Below are the code and all the weights of a small trained network. Each question names an input and a target symbol and asks about switching units off, where a switched-off unit gives its printed mean instead of its output.

import numpy as np


def w(rows, s, z=0):
    codes = np.array(rows[::2]) - 128.0
    scale = np.full(codes.shape[1], s)
    scale[-1] = z or s
    return codes * scale


def norm(h):
    return h / np.sqrt((h * h).mean(-1, keepdims=True) + 1e-5)


def f(y):
    return np.maximum(y, 0)


def softmax(a):
    e = np.exp(a - a.max(-1, keepdims=True))
    return e / e.sum(-1, keepdims=True)


def log_softmax(a):
    a = a - a.max(-1, keepdims=True)
    return a - np.log(np.exp(a).sum(-1, keepdims=True))


def net(x, mask):
    ids = ['αβγδζηθμξπσφψω'.index(c) for c in x.split()]
    T = len(ids)
    res = E[ids] + P[:T]
    u = 0
    for l in range(2):
        q, k, v = (norm(res) @ M[l].T for M in (Q, K, V))
        z = softmax(np.where(np.tri(T) > 0, q @ k.T / 3**0.5, -1e9)) @ v
        res = res + np.where(mask[u], z, O[l][:, -1]) @ O[l][:, :-1]
        u += 1
        y = f(norm(res) @ A[l][:, :-1].T + A[l][:, -1])
        res = res + np.where(mask[u : u + 12], y, B[l][:, -1]) @ B[l][:, :-1]
        u += 12
    return log_softmax(norm(res)[-1] @ U[:, :-1].T + U[:, -1])


Q, K, V, O, A, B = {}, {}, {}, {}, {}, {}
E = w([
[160,80,119,100,156,183],'α',
[97,47,150,94,110,157],'β',
[79,97,122,118,111,175],'γ',
[136,142,93,126,169,189],'δ',
[79,72,166,120,91,119],'ζ',
[221,179,138,143,176,149],'η',
[47,146,170,149,74,75],'θ',
[236,138,129,111,201,190],'μ',
[247,148,172,131,142,113],'ξ',
[198,135,193,140,106,67],'π',
[11,141,124,121,98,159],'σ',
[184,106,169,129,166,140],'φ',
[154,175,120,146,143,130],'ψ',
[204,197,151,152,137,106],'ω',
],0.015)
P = w([
[88,112,92,195,152,104],'0',
[72,180,210,126,155,178],'1',
[159,59,141,41,202,174],'2',
[112,197,135,23,106,126],'3',
[174,29,219,191,168,71],'4',
[160,159,89,33,24,160],'5',
[185,246,176,178,133,253],'6',
[118,156,104,55,185,193],'7',
[139,66,45,218,53,247],'8',
],0.016)
Q[0] = w([
[98,168,205,160,109,210],'0.h1',
[75,117,214,131,246,99],'0.h1',
[174,131,89,138,47,175],'0.h1',
],0.013)
K[0] = w([
[122,178,132,117,162,124],'0.h1',
[55,155,229,134,254,116],'0.h1',
[136,117,103,67,124,70],'0.h1',
],0.014)
V[0] = w([
[107,70,150,150,104,171],'0.h1',
[156,186,83,98,12,192],'0.h1',
[108,54,166,161,11,254],'0.h1',
],0.0061)
O[0] = w([
[157,137,118,122,178,80,99],'0.h1',
[48,149,240,150,196,166,253],'0.h1',
[151,157,158,135,254,52,203],'0.h1',
],0.0097,0.0017)
A[0] = w([
[42,77,177,146,59,118,114],'0.n1',
[209,185,122,90,161,56,63],'0.n2',
[98,85,83,67,53,90,31],'0.n3',
[125,166,121,239,176,111,155],'0.n4',
[142,141,198,194,143,150,130],'0.n5',
[127,89,123,96,60,213,51],'0.n6',
[56,46,188,44,95,197,161],'0.n7',
[87,180,100,48,185,57,172],'0.n8',
[100,14,153,95,117,170,53],'0.n9',
[3,104,77,95,173,133,40],'0.n10',
[169,54,92,76,151,170,57],'0.n11',
[58,4,161,128,137,194,2],'0.n12',
],0.005,0.0042)
B[0] = w([
[188,158,130,136,174,97,175],'0.n1',
[19,31,204,113,113,248,168],'0.n2',
[90,112,169,130,208,112,138],'0.n3',
[45,3,149,87,83,215,211],'0.n4',
[26,18,171,53,164,159,235],'0.n5',
[151,119,134,135,172,95,148],'0.n6',
[189,117,34,131,200,11,253],'0.n7',
[135,59,56,90,17,168,218],'0.n8',
[114,132,242,111,144,218,152],'0.n9',
[89,68,162,163,97,224,149],'0.n10',
[89,128,229,136,167,200,165],'0.n11',
[237,191,205,208,136,164,153],'0.n12',
],0.0068,0.0034)
Q[1] = w([
[112,155,172,250,149,186],'1.h1',
[126,46,122,252,157,114],'1.h1',
[138,118,70,225,107,128],'1.h1',
],0.031)
K[1] = w([
[149,188,129,3,134,111],'1.h1',
[77,182,205,124,217,128],'1.h1',
[147,198,217,112,194,129],'1.h1',
],0.03)
V[1] = w([
[162,141,50,106,206,232],'1.h1',
[117,78,94,70,190,77],'1.h1',
[4,201,97,145,115,100],'1.h1',
],0.033)
O[1] = w([
[117,5,127,62,115,136,107],'1.h1',
[183,135,101,73,166,87,127],'1.h1',
[64,150,47,113,138,156,3],'1.h1',
],0.032,0.0049)
A[1] = w([
[137,33,111,94,49,118,46],'1.n1',
[173,185,178,137,136,109,228],'1.n2',
[111,168,90,111,121,130,27],'1.n3',
[119,107,205,59,74,118,137],'1.n4',
[118,31,129,62,164,121,113],'1.n5',
[112,74,153,206,158,125,159],'1.n6',
[111,190,10,131,169,83,111],'1.n7',
[94,198,114,254,165,142,90],'1.n8',
[127,86,68,58,89,181,254],'1.n9',
[99,118,81,57,146,133,238],'1.n10',
[147,125,131,218,30,164,225],'1.n11',
[246,184,109,161,177,62,92],'1.n12',
],0.021,0.0056)
B[1] = w([
[96,217,50,179,145,202,217],'1.n1',
[120,74,109,167,121,57,233],'1.n2',
[149,100,91,106,133,173,157],'1.n3',
[139,89,72,180,185,180,235],'1.n4',
[143,226,72,94,54,125,238],'1.n5',
[165,152,203,113,131,121,206],'1.n6',
[178,107,155,92,215,239,228],'1.n7',
[172,180,83,51,7,104,250],'1.n8',
[84,134,211,170,130,56,213],'1.n9',
[139,71,200,132,130,53,200],'1.n10',
[173,119,190,55,197,114,251],'1.n11',
[1,101,118,228,105,157,225],'1.n12',
],0.032,0.014)
U = w([
[215,98,54,85,112,86,111],'α',
[127,110,66,181,165,16,129],'β',
[124,180,125,67,187,30,118],'γ',
[51,87,78,90,76,124,242],'δ',
[73,151,96,225,207,138,94],'ζ',
[80,136,168,187,66,238,56],'η',
[155,215,70,114,154,158,252],'θ',
[151,47,115,124,32,191,107],'μ',
[172,101,196,171,156,119,218],'ξ',
[144,203,144,207,60,79,112],'π',
[64,130,144,62,218,161,90],'σ',
[198,108,53,227,82,140,82],'φ',
[9,156,207,144,123,118,60],'ψ',
[129,164,198,45,56,168,26],'ω',
],0.015,0.0038)

Each question gives the input, a string of symbols that net reads in full, and the target symbol t.
The units are the heads (3 rows each of Q, K, V and O) and the neurons (one row each of A and B). Each row of codes is followed by its name. A weight is (code - 128) times the scale printed after its matrix; where a second scale follows, it is the last column's (O, A, B and U).
mask holds one flag per unit, layer by layer, with each layer's heads first. A switched-off unit (its flag False) gives its mean, the last column of its rows in O or B, instead of its output. The means were averaged over made-up inputs and are rounded, as every weight is.
A unit's drop is (log p(t) with every unit on - log p(t) with that unit switched off) / (log p(t) with every unit on - log p(t) with every unit switched off).
The circuit of an input: a set's keep is (log p(t) with only the set's units on - log p(t) with every unit switched off) / (log p(t) with every unit on - log p(t) with every unit switched off). Starting from the 12 units with the biggest drops (on a tie, the unit counted first), units are removed one at a time, each time the one whose removal leaves the highest keep (on an exact tie, the one counted first), for as long as the keep stays at least 0.8.
units of the circuit, in order: the units of the circuit, biggest drop first
k most important neurons: the k neurons with the biggest drops, biggest first
top k neurons in layer l: the k neurons of layer l with the biggest drops, biggest first
drop of u: that unit's drop, to one decimal
input γ γ α θ σ θ, target γ: 3 most important neurons => 1.n10; 1.n9; 1.n5
input ζ β ω, target ζ: units of the circuit, in order => 1.n12; 1.h1
input ψ ξ φ, target ψ: units of the circuit, in order => 1.h1; 0.h1; 1.n9
input ω θ ξ η ω π ψ π, target ω: top 2 neurons in layer 1 => 1.n11; 1.n8
input π ξ ψ, target π: most important neuron => 1.n8
input π ω σ α, target π: units of the circuit, in order => 1.h1; 0.h1
input ξ θ σ θ η β θ δ ω, target β: units of the circuit, in order => 0.h1; 1.h1; 1.n12; 0.n7
input ξ ω ξ η σ α ψ η, target ξ: units of the circuit, in order => 1.h1; 0.h1
input η μ ω φ ξ η η γ π, target η: units of the circuit, in order => 1.h1; 0.h1; 1.n1
input γ η φ ξ θ, target η: units of the circuit, in order => 1.h1; 1.n1
input ξ ω δ θ σ ψ π η, target ξ: units of the circuit, in order => 0.h1; 1.h1
input θ φ θ ζ ξ π ζ ζ, target θ: units of the circuit, in order => 1.h1; 1.n8
input θ π π θ ζ μ ξ ψ θ, target μ: units of the circuit, in order => 0.h1; 1.h1
input π μ ξ α ψ α ξ ξ, target π: units of the circuit, in order => 0.h1; 1.h1
input δ γ β α ψ ω, target δ: units of the circuit, in order => 1.h1
input ψ β π π, target ψ: units of the circuit, in order => 1.h1; 0.h1; 1.n9
input θ ξ σ θ, target θ: top 2 neurons in layer 1 => 1.n7; 1.n8
input ω δ ψ η ψ ζ γ ξ η, target ζ: 3 most important neurons => 1.n12; 0.n7; 1.n7
input β β ω γ ω η, target β: drop of 0.n10 => 0.0
input ξ θ ξ σ γ, target θ: drop of 1.h1 => 1.3
input ψ ψ θ, target ψ: drop of 1.h1 => 0.8
input σ ζ ξ, target σ: most important neuron => 1.n7
